Below is a small trained network, with its code and all its weights. Each question gives an input and a target symbol and asks what happens when units are switched off, that is, made to give their printed mean instead of their output.

import numpy as np


def w(rows, s, z=0):
    codes = np.array(rows[::2]) - 128.0
    scale = np.full(codes.shape[1], s)
    scale[-1] = z or s
    return codes * scale


def f(y):
    return y / 2 * (1 + np.tanh(0.7978845608 * (y + 0.044715 * y**3)))


def softmax(a):
    e = np.exp(a - a.max(-1, keepdims=True))
    return e / e.sum(-1, keepdims=True)


def log_softmax(a):
    a = a - a.max(-1, keepdims=True)
    return a - np.log(np.exp(a).sum(-1, keepdims=True))


def net(x, mask):
    ids = ['Γεζλξτφ'.index(c) for c in x.split()]
    T = len(ids)
    res = E[ids] + P[:T]
    u = 0
    for l in range(2):
        r = res
        for j in range(2):
            rows = slice(2 * j, 2 * j + 2)
            q, k, v = (r @ M[l][rows].T for M in (Q, K, V))
            z = softmax(np.where(np.tri(T) > 0, q @ k.T / 2**0.5, -1e9)) @ v
            o = O[l][rows]
            res = res + np.where(mask[u + j], z, o[:, -1]) @ o[:, :-1]
        u += 2
        y = f(res @ A[l][:, :-1].T + A[l][:, -1])
        res = res + np.where(mask[u : u + 8], y, B[l][:, -1]) @ B[l][:, :-1]
        u += 8
    return log_softmax(res[-1] @ U[:, :-1].T + U[:, -1])


Q, K, V, O, A, B = {}, {}, {}, {}, {}, {}
E = w([
[163,149,107,158],'Γ',
[166,142,67,158],'ε',
[137,177,103,147],'ζ',
[86,2,133,179],'λ',
[107,159,233,95],'ξ',
[192,202,70,38],'τ',
[44,198,170,75],'φ',
],0.017)
P = w([
[119,217,42,255],'0',
[81,92,153,28],'1',
[116,110,176,104],'2',
[151,90,176,133],'3',
[142,102,188,118],'4',
[139,63,182,134],'5',
[139,69,186,92],'6',
[169,9,183,156],'7',
[134,59,203,99],'8',
[128,77,187,85],'9',
],0.0061)
Q[0] = w([
[55,166,207,223],'L0H0',
[37,133,108,207],'L0H0',
[176,98,2,42],'L0H1',
[248,139,183,237],'L0H1',
],0.0087)
K[0] = w([
[143,107,55,155],'L0H0',
[67,8,127,160],'L0H0',
[148,216,46,211],'L0H1',
[151,1,121,93],'L0H1',
],0.01)
V[0] = w([
[97,161,254,126],'L0H0',
[99,188,136,158],'L0H0',
[78,163,3,45],'L0H1',
[67,137,81,5],'L0H1',
],0.009)
O[0] = w([
[109,156,234,183,147],'L0H0',
[105,184,120,255,82],'L0H0',
[146,44,170,219,3],'L0H1',
[154,114,36,73,161],'L0H1',
],0.0075,0.0025)
A[0] = w([
[241,203,104,92,161],'L0N0',
[116,62,173,213,118],'L0N1',
[24,85,94,119,101],'L0N2',
[135,159,88,130,154],'L0N3',
[210,160,216,195,184],'L0N4',
[238,121,123,182,101],'L0N5',
[220,112,132,60,118],'L0N6',
[163,255,99,218,254],'L0N7',
],0.0095,0.0054)
B[0] = w([
[105,37,212,134,191],'L0N0',
[146,162,198,144,188],'L0N1',
[253,81,158,165,207],'L0N2',
[26,41,122,92,137],'L0N3',
[94,51,150,82,192],'L0N4',
[145,35,74,84,141],'L0N5',
[16,98,218,227,153],'L0N6',
[5,15,114,104,254],'L0N7',
],0.0064,0.0059)
Q[1] = w([
[172,102,180,105],'L1H0',
[74,74,141,68],'L1H0',
[172,68,114,121],'L1H1',
[2,199,233,199],'L1H1',
],0.008)
K[1] = w([
[136,106,114,116],'L1H0',
[4,119,90,128],'L1H0',
[150,109,174,113],'L1H1',
[163,123,145,133],'L1H1',
],0.015)
V[1] = w([
[106,140,199,164],'L1H0',
[68,147,38,223],'L1H0',
[161,86,95,83],'L1H1',
[73,103,247,212],'L1H1',
],0.013)
O[1] = w([
[105,75,187,255,173],'L1H0',
[172,184,13,135,221],'L1H0',
[210,95,229,54,139],'L1H1',
[103,200,143,139,255],'L1H1',
],0.0076,0.017)
A[1] = w([
[172,76,97,39,34],'L1N0',
[188,123,71,59,90],'L1N1',
[139,130,148,214,160],'L1N2',
[176,175,45,112,144],'L1N3',
[80,155,122,90,252],'L1N4',
[101,69,68,104,155],'L1N5',
[65,92,145,145,75],'L1N6',
[119,200,33,255,123],'L1N7',
],0.011,0.0039)
B[1] = w([
[161,184,178,18,164],'L1N0',
[84,169,101,135,184],'L1N1',
[102,212,151,13,196],'L1N2',
[63,101,137,211,199],'L1N3',
[108,2,166,192,174],'L1N4',
[137,206,60,179,153],'L1N5',
[173,170,57,163,183],'L1N6',
[222,124,160,80,249],'L1N7',
],0.0069,0.016)
U = w([
[69,100,123,157,163],'Γ',
[31,167,111,92,27],'ε',
[133,127,124,215,78],'ζ',
[87,13,189,107,252],'λ',
[48,198,214,141,21],'ξ',
[56,127,156,1,118],'τ',
[210,205,211,119,160],'φ',
],0.0056,0.0034)

Each question gives the input, a string of symbols that net reads in full, and the target symbol t.
The units are the heads (2 rows each of Q, K, V and O) and the neurons (one row each of A and B). Each row of codes is followed by its name. A weight is (code - 128) times the scale printed after its matrix; where a second scale follows, it is the last column's (O, A, B and U).
mask holds one flag per unit, layer by layer, with each layer's heads first. A switched-off unit (its flag False) gives its mean, the last column of its rows in O or B, instead of its output. The means were averaged over made-up inputs and are rounded, as every weight is.
A unit's drop is (log p(t) with every unit on - log p(t) with that unit switched off) / (log p(t) with every unit on - log p(t) with every unit switched off).
The circuit of an input: a set's keep is (log p(t) with only the set's units on - log p(t) with every unit switched off) / (log p(t) with every unit on - log p(t) with every unit switched off). Starting from the 12 units with the biggest drops (on a tie, the unit counted first), units are removed one at a time, each time the one whose removal leaves the highest keep (on an exact tie, the one counted first), for as long as the keep stays at least 0.8.
units of the circuit, in order: the units of the circuit, biggest drop first
most important unit: the unit with the biggest drop
top k neurons: the k neurons with the biggest drops, biggest first
top k neurons in layer l: the k neurons of layer l with the biggest drops, biggest first
which heads matter: for each layer, one digit per head in row order, 1 if its drop is at least 0.15 and else 0, layers parted by /
input ε ζ φ ζ λ λ ξ ξ, target ε: which heads matter	10 / 10
input ζ φ λ τ φ φ λ ε τ ε, target ζ: top 2 neurons in layer 1	L1N3; L1N2
input τ φ λ ε ξ ε Γ λ Γ, target τ: which heads matter	11 / 11
input λ Γ τ ε φ φ ε ζ τ ζ, target λ: units of the circuit, in order	L1H0; L1H1
input ζ λ τ λ λ τ Γ Γ ξ λ, target ζ: units of the circuit, in order	L0H0; L0N7; L1H0; L1N2
input λ τ ξ λ ξ, target λ: which heads matter	10 / 10
input λ φ ξ ε φ φ Γ ε τ, target λ: most important unit	L0N4
input ξ λ Γ ε λ, target ξ: which heads matter	10 / 11
input λ ζ ξ ξ τ, target λ: which heads matter	00 / 10
input ζ ζ Γ Γ φ, target ζ: top 4 neurons in layer 1	L1N3; L1N2; L1N0; L1N4
input ξ λ φ ξ λ ε τ φ ε, target ξ: units of the circuit, in order	L1H0; L0H0; L1H1
input ε λ φ λ λ λ τ ε, target ε: top 4 neurons in layer 1	L1N1; L1N3; L1N0; L1N5
input ε τ λ ε ξ λ ζ, target ε: units of the circuit, in order	L0N7; L1H0; L0H0; L1N1
input ζ φ Γ ε φ ξ Γ, target ζ: which heads matter	10 / 10
input τ ξ λ ξ φ ξ, target τ: top 2 neurons	L0N7; L0N5
input τ ξ ξ ξ τ τ Γ, target τ: which heads matter	11 / 11
input τ ξ ξ ε Γ τ, target τ: units of the circuit, in order	L1H0; L0N3
input ε τ ξ ξ Γ, target ε: top 3 neurons	L0N7; L0N5; L1N1
input τ ε ε τ ε, target τ: units of the circuit, in order	L1H0; L0H0
input ε φ ε φ ζ ζ, target ε: which heads matter	10 / 11
input τ ζ λ τ φ ε λ, target τ: units of the circuit, in order	L1H0; L0H0; L0N7
